Here is a tiny trained network, its code and every weight. The questions are about switching its units off for an input and a target symbol, where a switched-off unit gives its printed mean instead of its output.

import numpy as np


def w(rows, s, z=0):
    codes = np.array(rows[::2]) - 128.0
    scale = np.full(codes.shape[1], s)
    scale[-1] = z or s
    return codes * scale


def f(y):
    return y / 2 * (1 + np.tanh(0.7978845608 * (y + 0.044715 * y**3)))


def softmax(a):
    e = np.exp(a - a.max(-1, keepdims=True))
    return e / e.sum(-1, keepdims=True)


def log_softmax(a):
    a = a - a.max(-1, keepdims=True)
    return a - np.log(np.exp(a).sum(-1, keepdims=True))


def net(x, mask):
    ids = ['αβδεηθλξτφψω'.index(c) for c in x.split()]
    T = len(ids)
    res = E[ids] + P[:T]
    u = 0
    for l in range(2):
        q, k, v = (res @ M[l].T for M in (Q, K, V))
        z = softmax(np.where(np.tri(T) > 0, q @ k.T / 2**0.5, -1e9)) @ v
        res = res + np.where(mask[u], z, O[l][:, -1]) @ O[l][:, :-1]
        u += 1
        y = f(res @ A[l][:, :-1].T + A[l][:, -1])
        res = res + np.where(mask[u : u + 4], y, B[l][:, -1]) @ B[l][:, :-1]
        u += 4
    return log_softmax(res[-1] @ U[:, :-1].T + U[:, -1])


Q, K, V, O, A, B = {}, {}, {}, {}, {}, {}
E = w([
[154,229,183,161,111,239,129,137,182,115],'α',
[151,127,199,123,103,124,249,132,131,98],'β',
[22,129,141,146,186,127,182,82,88,91],'δ',
[148,108,113,98,109,112,192,60,65,208],'ε',
[147,130,161,60,165,174,90,73,136,59],'η',
[26,170,153,191,56,140,130,89,108,93],'θ',
[125,136,111,121,164,121,209,147,209,58],'λ',
[83,192,71,155,133,147,136,75,123,88],'ξ',
[88,162,145,70,181,50,99,137,113,96],'τ',
[194,99,134,192,202,98,66,105,85,159],'φ',
[109,93,176,102,117,105,133,71,138,74],'ψ',
[169,169,125,105,120,50,129,62,86,101],'ω',
],0.02)
P = w([
[136,174,174,119,125,1,146,125,56,110],'0',
[157,138,141,122,105,32,136,108,89,93],'1',
[142,131,145,130,134,41,156,124,96,107],'2',
[113,124,120,135,142,64,184,123,122,114],'3',
[99,124,118,133,153,70,195,132,140,124],'4',
[98,115,106,136,156,81,195,129,152,135],'5',
[101,104,94,137,170,97,194,124,160,135],'6',
[79,102,93,145,185,114,207,138,167,146],'7',
[76,105,102,146,201,109,202,152,161,166],'8',
[78,114,91,142,194,127,220,144,179,148],'9',
],0.0079)
Q[0] = w([
[101,106,68,188,5,222,59,143,131,156],'0.h1',
[70,254,118,151,42,161,163,129,166,102],'0.h1',
],0.0084)
K[0] = w([
[112,241,217,173,51,91,127,101,133,47],'0.h1',
[178,254,175,114,75,210,152,136,114,173],'0.h1',
],0.0086)
V[0] = w([
[200,150,113,252,138,134,120,205,210,130],'0.h1',
[144,46,116,162,126,67,125,99,95,185],'0.h1',
],0.0044)
O[0] = w([
[229,25,66,220,168,75,141,109,190,125,5],'0.h1',
[81,195,103,101,110,152,207,2,187,147,140],'0.h1',
],0.009,0.0025)
A[0] = w([
[152,123,89,137,191,198,169,83,152,177,239],'0.n1',
[55,116,153,156,40,221,76,57,213,133,127],'0.n2',
[106,117,135,156,167,98,14,238,131,34,201],'0.n3',
[141,213,254,80,102,230,188,182,100,153,251],'0.n4',
],0.0055,0.0025)
B[0] = w([
[91,212,142,174,93,67,119,95,112,136,163],'0.n1',
[159,219,205,135,125,91,153,196,136,136,162],'0.n2',
[74,163,80,88,90,155,133,80,245,189,181],'0.n3',
[149,115,122,183,105,167,110,95,131,107,255],'0.n4',
],0.011,0.0068)
Q[1] = w([
[12,185,98,86,110,159,117,58,130,130],'1.h1',
[200,12,51,67,114,216,16,254,82,229],'1.h1',
],0.0058)
K[1] = w([
[88,123,88,121,141,146,122,127,124,245],'1.h1',
[127,164,176,67,139,102,139,126,94,10],'1.h1',
],0.011)
V[1] = w([
[227,177,154,172,215,149,83,72,129,254],'1.h1',
[112,194,153,136,238,104,64,172,132,18],'1.h1',
],0.0063)
O[1] = w([
[122,58,73,155,103,106,51,69,165,251,251],'1.h1',
[67,82,72,97,61,105,63,158,90,53,41],'1.h1',
],0.014,0.0026)
A[1] = w([
[244,56,206,201,176,141,171,209,48,113,103],'1.n1',
[80,85,179,2,138,53,187,127,28,169,1],'1.n2',
[166,128,95,181,139,132,153,104,54,156,173],'1.n3',
[92,155,30,85,143,78,151,156,39,103,55],'1.n4',
],0.0085,0.0049)
B[1] = w([
[59,175,52,71,48,140,182,9,165,113,174],'1.n1',
[147,130,150,227,203,93,70,36,234,44,197],'1.n2',
[96,127,160,72,118,156,131,194,168,71,239],'1.n3',
[83,198,28,115,202,103,111,125,100,224,254],'1.n4',
],0.011,0.0062)
U = w([
[156,150,124,142,134,159,134,123,162,132,80],'α',
[127,120,118,93,118,136,171,108,161,108,88],'β',
[103,78,113,179,194,196,159,99,115,108,128],'δ',
[144,168,167,110,165,150,172,120,167,192,110],'ε',
[106,65,160,33,168,205,113,154,143,99,212],'η',
[104,147,189,126,91,67,150,184,115,129,165],'θ',
[146,89,114,33,158,85,199,215,186,121,208],'λ',
[163,143,63,114,149,159,168,135,82,174,149],'ξ',
[80,167,150,46,144,118,99,159,246,116,1],'τ',
[122,101,106,137,96,111,119,99,147,171,141],'φ',
[147,82,207,132,155,81,163,139,214,43,132],'ψ',
[253,175,91,174,124,44,167,80,100,132,103],'ω',
],0.0062,0.0097)

Each question gives the input, a string of symbols that net reads in full, and the target symbol t.
The units are the heads (2 rows each of Q, K, V and O) and the neurons (one row each of A and B). Each row of codes is followed by its name. A weight is (code - 128) times the scale printed after its matrix; where a second scale follows, it is the last column's (O, A, B and U).
mask holds one flag per unit, layer by layer, with each layer's heads first. A switched-off unit (its flag False) gives its mean, the last column of its rows in O or B, instead of its output. The means were averaged over made-up inputs and are rounded, as every weight is.
A unit's drop is (log p(t) with every unit on - log p(t) with that unit switched off) / (log p(t) with every unit on - log p(t) with every unit switched off).
The circuit of an input: a set's keep is (log p(t) with only the set's units on - log p(t) with every unit switched off) / (log p(t) with every unit on - log p(t) with every unit switched off). Starting from all 10 units, units are removed one at a time, each time the one whose removal leaves the highest keep (on an exact tie, the one counted first), for as long as the keep stays at least 0.8.
units of the circuit, in order: the units of the circuit, biggest drop first
unit that matters most: the unit with the biggest drop
top k neurons: the k neurons with the biggest drops, biggest first
k most important neurons of layer l: the k neurons of layer l with the biggest drops, biggest first
drop when u is switched off: that unit's drop, to one decimal
input ε φ α β ξ λ β φ θ ε, target ψ: unit that matters most	0.n3
input λ θ δ ξ τ, target τ: top 3 neurons	[1.n4 1.n2 0.n3]
input ω τ θ ω β, target β: units of the circuit, in order	[1.n1 1.h1 0.n3]
input ω α α τ τ, target φ: units of the circuit, in order	[0.h1 1.h1]
input θ θ δ θ θ, target θ: units of the circuit, in order	[0.n2 1.h1]
input θ λ τ η α δ α α ψ, target φ: units of the circuit, in order	[1.h1 0.h1]
input ω ξ α η, target φ: units of the circuit, in order	[0.n3 1.h1 0.h1]
input ω δ λ η ψ ω λ ψ, target ψ: units of the circuit, in order	[1.n2 1.h1 0.n4]
input θ η η, target η: units of the circuit, in order	[1.h1 0.h1 0.n2]
input θ ψ δ, target δ: 2 most important neurons of layer 0	[0.n2 0.n3]
input ε β β τ ω β τ θ ξ ω, target ε: top 2 neurons	[0.n2 0.n4]
input ω δ τ ε ω, target ε: units of the circuit, in order	[1.h1 0.h1]
input ξ ψ λ, target λ: 2 most important neurons of layer 0	[0.n4 0.n3]
input τ φ τ τ, target φ: units of the circuit, in order	[1.h1]
input δ ε θ θ η η λ, target ε: drop when 1.h1 is switched off	0.9
input ψ ε θ, target ε: drop when 1.h1 is switched off	1.1
input α β ε α ε η η φ λ, target φ: drop when 1.n1 is switched off	0.0
input β δ β η ξ, target ξ: 2 most important neurons of layer 0	[0.n4 0.n3]
